(in the rows, 128 means zero)
Each row of numbers belongs to one of the objects below and depends on some of the facts about them. Some rows are named. Which object is each other row?

Some objects and their rows:
gagostul: [132 127 130 133 129 107 133 120 131 123 138 135 116 132 126 121 136 141
 116 122 124 125 131 135 130 126]
pubrel: [132 137 124 132 128 123 134 120 126 128 124 134 123 131 129 123 128 123
 125 142 128 129 127 126 127 128]
flostul: [132 130 130 131 121 108 133 125 119 130 136 131 123 132 131 124 127 138
 126 115 121 129 136 130 134 123]
vakli: [131 134 126 133 125 127 135 124 121 131 124 134 125 134 130 116 125 116
 128 128 122 128 137 139 132 132]
plutem: [129 118 125 125 133 124 119 120 146 119 111 115 125 123 136 128 137 137
 129 131 125 135 115 135 135 141]
brustus: [132 133 132 134 133 129 136 124 120 127 121 138 121 133 129 118 128 119
 125 133 126 124 129 138 128 130]
tososto: [131 132 124 132 131 124 134 125 123 130 125 131 124 134 130 119 125 117
 126 126 122 129 134 134 133 131]
mogretra: [132 135 123 133 132 127 134 117 117 126 123 126 125 133 132 126 134 111
 125 133 130 127 128 129 127 128]
povam: [131 126 126 129 123 105 135 125 130 125 119 127 123 126 133 117 127 109
 115 152 115 129 122 130 137 129]
zimu: [133 133 130 132 121 107 132 124 123 129 134 132 123 129 130 128 129 150
 130 129 131 129 130 121 126 120]
zibaflus: [133 137 122 131 133 116 134 123 129 128 128 128 122 131 129 120 127 120
 123 140 127 129 125 119 125 127]
flazok: [117 145 132 133 124 128 119 111 123 122 119 128 116 137 148 145 152 177
 134  95 128 139 100 116 134 128]
fluskar: [132 132 115 130 143 105 129 128 140 128 134 118 121 130 124 121 122 118
 124 133 128 134 117 111 124 128]
greklam: [131 131 127 132 142 119 136 126 125 127 128 130 119 132 126 118 125 113
 121 129 126 125 123 129 128 128]
vebrik: [132 127 125 129 143 133 119 123 142 128 115 131 127 126 126 130 130 156
 145 130 134 135 124 136 127 135]
grake: [137 114 125 129 152 140 119 119 131 127 109 124 135 127 125 138 137 131
 147 126 142 130 136 149 125 134]
vilodru: [114 143 131 133 142 145 122 114 120 122 109 127 113 141 148 134 147 146
 131  93 124 136  90 122 135 136]

How the objects are related:
bravek Ψ zastil; bravek Ψ mesku; bravek Ψ vakli; bravek Ψ lipo; bravek Ψ ploros; bresto Ψ fitoguk; bresto Ψ rudri; bresto Ψ trimol
bresto Ψ klugro; bresto Ψ vulor; bresto Ψ totrur; bresto Ψ fluskar; bukli Ψ zibaflus; bukli Ψ skasa; bukli Ψ brebes; bukli Ψ steriri
bukli Ψ moki; bukli Ψ lifegim; bukli Ψ bosar; bukli Ψ skogir; bukli Ψ fluskar; deskori Ψ zastil; deskori Ψ dusa; deskori Ψ ketres
drarom Ψ fuzalas; drarom Ψ ludus; drarom Ψ kinus; drarom Ψ gakil; drarom Ψ peklik; druflik Ψ deku; druflik Ψ zimu; druflik Ψ trofener
druflik Ψ driti; flazok Ψ lusku; flokem Ψ fogru; flokem Ψ grimibrir; flokem Ψ dusa; flokem Ψ ruke; flokem Ψ pade; flokem Ψ stunogror
flokem Ψ skeskek; floskos Ψ kloskol; floskos Ψ magobu; floskos Ψ stimek; floskos Ψ staskel; floskos Ψ rudri; floskos Ψ gakil; geples Ψ dusa
geples Ψ tiskul; geples Ψ vetak; geples Ψ klofli; geples Ψ fipur; geples Ψ plonos; grake Ψ zastil; grake Ψ dizeku; grake Ψ matal
grake Ψ trebil; grake Ψ fuson; grake Ψ ketres; grake Ψ zefal; grake Ψ subin; grake Ψ brosal; grake Ψ fubrek; grebrin Ψ mesku
grebrin Ψ defler; klapler Ψ dogrus; klapler Ψ mogretra; klapler Ψ klisoklek; klapler Ψ kinus; klapler Ψ moskan; klapler Ψ boklen; klapler Ψ peklik
kleflos Ψ trugi; kleflos Ψ mogretra; kleflos Ψ kinus; kleflos Ψ matal; kleflos Ψ boklen; kleflos Ψ grinom; lanil Ψ klisoklek; lanil Ψ steriri
lanil Ψ trimol; lanil Ψ flebobron; lere Ψ sema; lere Ψ trugi; loplel Ψ suflin; loplel Ψ tososto; loplel Ψ dizeku; mazas Ψ staskel
mazas Ψ tososto; mazas Ψ fluzi; mazas Ψ treflun; mazepor Ψ klobrar; mazepor Ψ mogretra; mazepor Ψ brigru; mazepor Ψ drate; mazepor Ψ rofus
mazepor Ψ fubrek; nedrosko Ψ fogru; nedrosko Ψ grimibrir; nedrosko Ψ kolikal; nedrosko Ψ kinus; nedrosko Ψ steriri; nedrosko Ψ begu; paplo Ψ grugir
paplo Ψ skasa; paplo Ψ steriri; paplo Ψ driti; paplo Ψ brenas; peki Ψ trimol; peki Ψ flustak; peki Ψ subin; peki Ψ fluskar
peto Ψ grimibrir; peto Ψ defler; peto Ψ moskan; peto Ψ brustus; pevir Ψ bradrarus; pevir Ψ magobu; pevir Ψ kolikal; pevir Ψ kabestem
plutem Ψ mogretra; plutem Ψ greklam; plutem Ψ stunogror; plutem Ψ lanelur; plutem Ψ klovuma; plutem Ψ fluskar; riza Ψ zastil; riza Ψ trasta
riza Ψ neze; riza Ψ plastoras; riza Ψ trigritar; riza Ψ vakli; riza Ψ pubrel; rutra Ψ drodel; rutra Ψ kolikal; rutra Ψ ruke
rutra Ψ kogubrar; rutra Ψ povam; rutra Ψ gakil; rutra Ψ lagi; rutra Ψ plonos; sasul Ψ taflunur; sasul Ψ bosar; sasul Ψ vulor
seba Ψ trugi; seba Ψ subin; sizon Ψ festes; sizon Ψ kolikal; sizon Ψ zadrok; sizon Ψ driti; sizon Ψ zefal; skagikol Ψ dogrus
skagikol Ψ defler; skagikol Ψ skasa; skagikol Ψ zadrok; skagikol Ψ kogubrar; skagikol Ψ brafun; skagikol Ψ zoni; skidom Ψ dusa; skidom Ψ lifegim
skidom Ψ driti; skidom Ψ totrur; skofom Ψ fetor; skofom Ψ kolikal; skofom Ψ flustak; skofom Ψ fuflom; skoputru Ψ sema; skoputru Ψ grugir
skoputru Ψ matal; skoputru Ψ turis; skoputru Ψ treflun; skuzir Ψ flustak; skuzir Ψ turis; skuzir Ψ flebobron; skuzir Ψ natre; stuve Ψ gukodem
stuve Ψ zimu; stuve Ψ klofli; stuve Ψ klugro; stuve Ψ skogir; stuve Ψ fubrek; teflol Ψ fupigrek; teflol Ψ defler; teflol Ψ neze
teflol Ψ matal; teflol Ψ skogir; teflol Ψ zoni; teflol Ψ skeskek; teflol Ψ brustus; tibruvan Ψ bradrarus; tibruvan Ψ fupigrek; tresi Ψ grabrak
tresi Ψ rudri; tresi Ψ klaste; tresi Ψ tososto; tresi Ψ tratuflur; triplik Ψ ruke; triplik Ψ kabestem; triplik Ψ klestoplir; triplik Ψ pubrel
trutraler Ψ sema; trutraler Ψ klobrar; trutraler Ψ klisoklek; trutraler Ψ vobra; trutraler Ψ begu; trutraler Ψ skogir; trutraler Ψ flebobron; trutraler Ψ lusku
trutraler Ψ skaboskom; vebrik Ψ trezamas; vebrik Ψ zefal; veklapa Ψ trugi; veklapa Ψ flavan; veklapa Ψ trimol; veklapa Ψ bosar; veklapa Ψ subin
veklapa Ψ zagak; vilodru Ψ trasta; vilodru Ψ turis; vilodru Ψ lusku; vufle Ψ roflos; vufle Ψ trugi; vufle Ψ lide; vufle Ψ treflun
vufle Ψ fubrek; zolu Ψ klobrar; zolu Ψ lanelur; boklen ω paplo; bosar ω vufle; brosal ω magobu; desto ω gagostul; dopludres ω kinus
dopludres ω vufle; fipur ω flazok; fipur ω brosal; flavan ω kabestem; flavan ω lanelur; flavan ω zefal; flazok ω zimu; flazok ω flostul
flazok ω brosal; floskos ω klatulom; gagostul ω triplik; geseflek ω vetak; grinom ω lere; grinom ω sasul; kinus ω kogubrar; kinus ω zumur
klatulom ω klirum; klatulom ω pade; klatulom ω peki; klestoplir ω teflol; klisoklek ω sizon; kogubrar ω peklik; lusku ω deku; lusku ω peki
lusku ω grinom; magobu ω triplik; matal ω moki; mubu ω klisoklek; mubu ω sizon; pade ω povam; paplo ω desto; peki ω ruke
peklik ω moki; plekan ω sizon; plutem ω trigritar; povam ω ruke; povam ω peklik; rutra ω mubu; rutra ω geseflek; rutra ω lanelur
sasul ω kabestem; sema ω flostul; sizon ω vetak; skagikol ω paplo; skasa ω flostul; steriri ω magobu; stimek ω gakil; stuve ω desto
subin ω plekan; subin ω flazok; trigritar ω povam; triplik ω skasa; tuplim ω steriri; zastil ω zumur; zonum ω povam; begu Θ 633
boklen Θ 633; bosar Θ 633; bradrarus Θ 605; brafun Θ 605; bravek Θ 694; brebes Θ 605; brenas Θ 694; bresto Θ 633
brigru Θ 633; brosal Θ 605; brustus Θ 694; bukli Θ 490; defler Θ 633; deku Θ 490; deskori Θ 633; desto Θ 605
dizeku Θ 694; dogrus Θ 605; dopludres Θ 274; drarom Θ 633; drate Θ 605; driti Θ 490; drodel Θ 274; druflik Θ 633
dusa Θ 605; festes Θ 605; fetor Θ 694; fipur Θ 633; fitoguk Θ 633; flavan Θ 633; flazok Θ 633; flebobron Θ 605
flokem Θ 605; floskos Θ 490; flostul Θ 605; fluskar Θ 633; flustak Θ 274; fluzi Θ 633; fogru Θ 274; fubrek Θ 490
fuflom Θ 694; fupigrek Θ 694; fuson Θ 605; fuzalas Θ 633; gagostul Θ 694; gakil Θ 694; geples Θ 274; geseflek Θ 490
grabrak Θ 694; grake Θ 633; grebrin Θ 694; greklam Θ 694; grimibrir Θ 633; grinom Θ 274; grugir Θ 274; gukodem Θ 605
kabestem Θ 605; ketres Θ 633; kinus Θ 633; klapler Θ 605; klaste Θ 633; klatulom Θ 605; kleflos Θ 633; klestoplir Θ 490
klirum Θ 605; klisoklek Θ 605; klobrar Θ 605; klofli Θ 605; kloskol Θ 633; klovuma Θ 694; klugro Θ 694; kogubrar Θ 633
kolikal Θ 633; lagi Θ 694; lanelur Θ 274; lanil Θ 490; lere Θ 274; lide Θ 633; lifegim Θ 633; lipo Θ 274
loplel Θ 694; ludus Θ 605; lusku Θ 694; magobu Θ 605; matal Θ 633; mazas Θ 605; mazepor Θ 605; mesku Θ 633
mogretra Θ 633; moki Θ 605; moskan Θ 633; mubu Θ 605; natre Θ 633; nedrosko Θ 633; neze Θ 694; pade Θ 633
paplo Θ 633; peki Θ 694; peklik Θ 633; peto Θ 633; pevir Θ 694; plastoras Θ 490; plekan Θ 633; plonos Θ 490
ploros Θ 633; plutem Θ 633; povam Θ 274; pubrel Θ 633; riza Θ 694; roflos Θ 633; rofus Θ 633; rudri Θ 633
ruke Θ 633; rutra Θ 633; sasul Θ 633; seba Θ 633; sema Θ 633; sizon Θ 274; skaboskom Θ 633; skagikol Θ 490
skasa Θ 490; skeskek Θ 694; skidom Θ 633; skofom Θ 694; skogir Θ 633; skoputru Θ 605; skuzir Θ 694; staskel Θ 633
steriri Θ 633; stimek Θ 605; stunogror Θ 605; stuve Θ 633; subin Θ 605; suflin Θ 633; taflunur Θ 633; teflol Θ 605
tibruvan Θ 633; tiskul Θ 633; tososto Θ 605; totrur Θ 633; trasta Θ 605; tratuflur Θ 633; trebil Θ 490; treflun Θ 490
tresi Θ 633; trezamas Θ 694; trigritar Θ 694; trimol Θ 633; triplik Θ 605; trofener Θ 490; trugi Θ 490; trutraler Θ 490
tuplim Θ 694; turis Θ 633; vakli Θ 605; vebrik Θ 633; veklapa Θ 490; vetak Θ 694; vilodru Θ 694; vobra Θ 605
vufle Θ 274; vulor Θ 274; zadrok Θ 633; zagak Θ 274; zastil Θ 274; zefal Θ 633; zibaflus Θ 633; zimu Θ 633
zolu Θ 490; zoni Θ 633; zonum Θ 633; zumur Θ 633

Which object is each row?
No name comes twice in this set of rows, the named rows included.
[132 132 122 133 132 115 135 122 122 129 121 135 124 133 127 122 129 113
 125 140 124 127 129 130 130 125] => lipo
[138 101 109 125 184 113 114 126 136 129 122  93 137 130 119 137 135  94
 133 103 142 133 128 138 130 131] => veklapa
[132 134 131 130 129 102 132 126 113 134 128 130 127 128 135 125 128 139
 128 131 125 129 128 122 135 117] => geseflek
[131 128 125 133 117 109 133 121 130 124 140 133 119 133 128 118 136 145
 115 118 119 128 141 139 136 130] => desto
[132 131 128 130 112 118 136 123 130 123 117 124 122 127 137 124 129  98
 117 146 124 129 124 128 132 130] => peklik
[131 135 125 132 125 123 133 128 130 131 127 135 123 132 129 116 120 128
 128 129 120 130 132 132 133 131] => bradrarus
[135 134 125 131 132 123 134 122 125 128 124 133 126 130 126 121 127 119
 127 144 131 127 135 131 126 128] => ketres
[133 131 129 133 115 106 131 126 131 128 139 135 121 131 128 122 128 150
 125 117 121 131 136 133 135 125] => magobu
[130 124 138 133 143 152 121 121 127 127 104 147 126 130 130 131 135 159
 150 124 133 129 128 157 130 138] => grebrin
[131 133 122 133 140 124 134 118 115 129 121 126 127 136 133 124 135  98
 119 129 129 127 132 132 133 125] => treflun
[131 119 126 122 150 112 117 126 134 128 121 112 130 121 132 128 129 166
 142 127 127 133 113 123 130 132] => sasul

The same objects again, as new rows of numbers:
Some objects and their rows:
dopludres: [113 147 144 147 137 141 109 109 133 129 119  78 129 169 127 135 116  97
 197 151 177  57  98 190 114 104 166 144 131 197 129 110  79 137 103 101
 145]
rofus: [139 149 128 126 148 160  89 127 141 120 121 102 126 153 137 147 150 131
 166 161 136  83 102 143  97 125 159 148 149 174 154  93 102 147 131  93
 138]
skagikol: [127 131 128  83 126 179 141 205 165  92 138 132 120 172 101  74 122 118
 158 158 152  68 134 120 105  94 118 160  96 141 142 111  80  74 104  85
 133]
paplo: [136 108 169  99 121 174 137 184 154  70 147 136 102 159  86 129 139 110
 137 156 138  88 132  99  95  91 127 158 139 166 145 102 114  76 134  55
 137]
desto: [156 140 112 144 130 167 123 133 156 110 145 119 134 138 148 109 140 127
 147 183 143  84 117 147  89 120 139 186 123 163 159  88 106 136 110  76
 142]
steriri: [137 125 149 151 123 159 111 126 151 101 160 125 110 143 147 154 150 106
 134 166 140 103 115 132 106 126 149 173 136 182 164  87 127 118 122  68
 154]
veklapa: [107 162 166 134 141 183  75 199 152  37  93 120 203 133  59  73 125  96
 197 187 120 108 142 117 163  75 142 123 199 177 120 108 116 118 121  61
 148]
moskan: [137 154 126 119 154 160  93 131 143 119 119 101 124 152 139 142 149 134
 162 152 136  77  98 142  89 128 153 151 141 170 149  95  94 144 129  99
 135]
fupigrek: [137 162 119 122 147 155 100 126 140 109 130 105 132 156 143 131 138 139
 164 152 147  73 104 143  85 112 153 146 144 157 151  97  94 143 114  84
 122]
lagi: [135 160 124 132 142 151  99 124 133 111 135 107 136 148 142 137 140 137
 165 154 151  81 107 141  92 107 153 146 147 161 155  99  97 147 118  79
 126]
povam: [143 152 137 154 128 156 108 119 138  84 118  97 121 144 152 127 120 124
 177 152 178  52  66 147  75 133 152 158 175 181 144  95  48 143 147  97
 138]
suflin: [138 149 128 129 144 158  88 132 138 118 118 104 131 152 136 146 149 126
 168 155 140  84 103 143  95 124 157 149 144 171 150  94 102 148 132  94
 138]
fuson: [146 173 130 131 148 153  95 130 139 115 132 114 146 144 141 119 136 134
 177 163 147  81 101 148  96 104 160 155 141 166 147  95  93 152 116  91
 125]
klisoklek: [ 97 179 166 143 130 152  83  96 149 132 178 138 130 177 147 148 136 121
 166 167 116 114  99 156 112 110 184 137 147 164 133 109  76 138  95  85
 146]
skuzir: [ 97 141 191  99 134 188 115 127 142  95 158 134  93 187  73 141 127 136
 159 196 116  97 125 111 100  83 137 158 173 169 138 116 111  98 125  65
 103]
klovuma: [135 161 124 133 145 158  98 121 132 112 135 109 135 149 141 135 137 134
 167 159 145  81 110 145  95 109 156 148 151 166 153 100 100 147 116  79
 125]
lusku: [106 128 113 135 102 210 124  84 136 173 169 115  76 197 135 153 119 168
 171 217 114  87 110 160  56 162 143 177 163 162 160 124  33 144 139  99
 119]

Name these rows:
No name comes twice in this set of rows, the named rows included.
[113 146 119 148 114 171  85 137 136 144 134 115 158 164 141 152 140 119
 178 147 112 112 123 167 105 130 178 107 158 161 140 117  49 151 124  87
 168] => flavan
[ 92 145 181  91 119 156 111 179 149 102 153 145 130 193  96 147 132 101
 160 107 123 101 118 128 107  80 173  86 140 146 113 130  46  78 108  76
 161] => rutra
[132 162 148  72 167 166 113 180 158  57 110 113 128 170  89 101 132 132
 154 135 137  54 102 112  80  79 130 133 154 136 120 108  78  91 108  83
 118] => bravek
[122 136 185 155 105 188 106 174 137  18 125 129 161 134  75 113 110 112
 180 173 137  98 116  95 103  87 139 126 250 177 130 119  65 113 161  42
 141] => peki
[130 165 147  65 170 166 117 178 159  59 110 113 117 177  91  99 133 137
 153 134 136  49  96 112  75  85 129 137 149 134 120 113  74  88 106  89
 118] => grebrin
[108 175 187 112 188 172  77 151 173  21  60  75 150 164  57  83 127  92
 183 169 126  48  82 144 118  83 137 135 209 185  90 106  94 105 101 100
 146] => vufle
[117 147 186  97 130 157 120 163 132  64 149 141 122 164  86 132 125 121
 161 145 148  89 124  96  97  61 140 129 165 162 134 109 101  94 126  53
 109] => skofom
[148 161 116 102 162 155  92 143 149 115 109  96 117 160 142 131 151 134
 159 139 145  58  87 141  76 127 150 149 129 156 144  93  82 131 122 110
 135] => defler
[112 157 150 145 140 153  81 115 157 108 152 118 130 165 152 154 153 101
 147 145 120 105  97 154 114 127 173 135 145 168 137  98  89 128  97  87
 171] => plekan
[ 89 123 194  96 142 201 118 114 187  99 168 133  52 209  86 146 144 116
 119 208  85 100 107 121  95 129 124 189 145 172 130 107 113  64  99  90
 144] => flazok
[126 176 117 126 149 161  76 144 146 112 119 108 152 147 142 100 136 129
 188 170 147  79 104 143 122 122 153 154 141 165 151  95  92 146 117 102
 135] => fubrek
[138 151 151 145 148 152  91 122 167  79 146 119 121 145 158 145 160 104
 128 152 132  94  88 131 102 131 155 165 147 171 146  80 114 122 109  82
 163] => zimu
[132 170 140 132 138 153  77 140 142  98 138 127 144 152 156 154 151 124
 163 122 128  98  86 129  91 125 177 113 171 154 142  99  59 145 136  88
 152] => zefal
[155 160 143 147 136 155  93 138 140  69 119 105 115 136 159 139 138 128
 170 139 172  56  55 117  65 150 151 155 189 176 151  90  43 144 163 102
 143] => ruke
[101 163 171  90 143 178  99 164 149  89 138 134 114 180  87 103 125 129
 178 178 135  80 111 108 119  95 135 157 146 160 135 108  93  96 120  92
 112] => zolu

Now the same objects, written a new way:
Some objects and their rows:
skidom: [114  97 116 116 116 132 122 140 146 125 134  96  55 150 129 162  89 120
 153 117  96 158 140 160 103 142 107 194 141 144 134 126 120 162 127 122
 135]
driti: [128 129 152 163 122 137 113 141 151 108 110 137 140 116 113 128 123 128
 130 159 150 119 121 125 109 136 130 129 154 116 139 120 136 116 108 165
 135]
sasul: [ 99 106 152 101  96 123 128 152 165 117 111 129  76 134 145 153 109  91
 117 121  89 152 121 137  81 150 106 197 109 162 134 117 129 156 107 136
 129]
brigru: [ 85 130 157 158 153 135  86 139 122 113 109 133 151 137 129 118 114 136
 138 144 113 125 129 103 122 126 136 133 134 111 140 139 125 126 133 153
 147]
zefal: [142 137 123 156 151 117 119 130 116 122 132 144 154 127 128 119 133 141
 124 133 125 140 118 100 134 122 132 133 130 108 149 136 135 124 142 131
 138]
mesku: [211 149  81 137 200  98 147 152 103  96 164 141 148 111 106 136 149 148
 129 142 160 106 113 130 173  94 117 132 156 127 155 106 131  85 136  99
 121]
vufle: [ 90 107 112  91  78 134 165 122 134 153 119  87  93 134 140 160 142 110
 128 100 128 151 118 147  93 147 120 157 110 122 131 121 127 155 116  84
 127]
fipur: [136 159 155 126 147 135 102 142 110 106 132 147 168 121 133  95 126 126
 126 152 117 102 136 111 167 117 148 144 129 142 123 143 106 107 135 129
 106]
geples: [ 94 124 108  83  92 136 155 126 121 145 136  89  85 117 115 146 124 108
 145 125 134 140 142 166 117 137 134 159 122 139 141 112 112 122 109  98
 134]
plonos: [149 126 131 147 133 132 136 149 136  95 113 151 161 103 113 119 147 131
 118 157 160 116 119  95 124 117 106 122 139 105 155 115 145 102 114 138
 134]
flustak: [ 88  99 132 137 124 145 112 132 146 136 127 132 164 130  98 124 137 141
 143 136 165 136 116 123 101 138 132 108 145  82 128 121 124 125 132 129
 121]
trofener: [ 90 150 163 151 122 141 103 133 116 123 106 128 145 117 123  97 126 138
 128 160 126 109 142 118 143 127 152 116 129 128 139 141 117 107 106 162
 151]
seba: [114 121 123 111 106 124 132 136 128 135 122 101  61 139 149 153 108 106
 133 112  97 141 129 155 117 142 118 190 118 166 139 137 114 151 124 117
 143]
peklik: [112 111 135 151 174 133  76 109 152 123 154 146 155 148 153 128 135 144
 160 148 115 150 132 123 107 112 121 119 125 112 102 134 154 134 156 148
  95]
tratuflur: [193 193 124 189  97  51 144  86 130 210 122 198 135 145 162  82  62 152
  31  39 124 139  98 134 127 142 166  60  83 155  88 176 135 204 172 147
 138]
vakli: [209 144  81 125 182 123 167 135 115  99 171 127 154 104  98 126 157 151
 129 137 166 100 124 130 171  92 122 100 145  99 141 101 146  86 129  81
 125]
turis: [116 122 124 142 167 120 109 115 102 124 131 127 165 141 146 113 146 141
 124 124 105 123 128  94 151 114 128 127 121 109 153 145 127 129 152 107
 147]

Rows to name:
No name comes twice in this set of rows, the named rows included.
[182 170 102 137  66  62 182 114 158 195 126 166  59 133 184 136  66 100
  52  41 110 162  99 159  99 143 129 133  85 184 118 144 137 212 130 123
 139] => tresi
[185 166 104 120 154 104 128 103 128 116 188 136 148 112 131 120 183 136
 198 152 153 121 154 172 144  56 110  65 126 160  73  97 157  64 135 127
  80] => trigritar

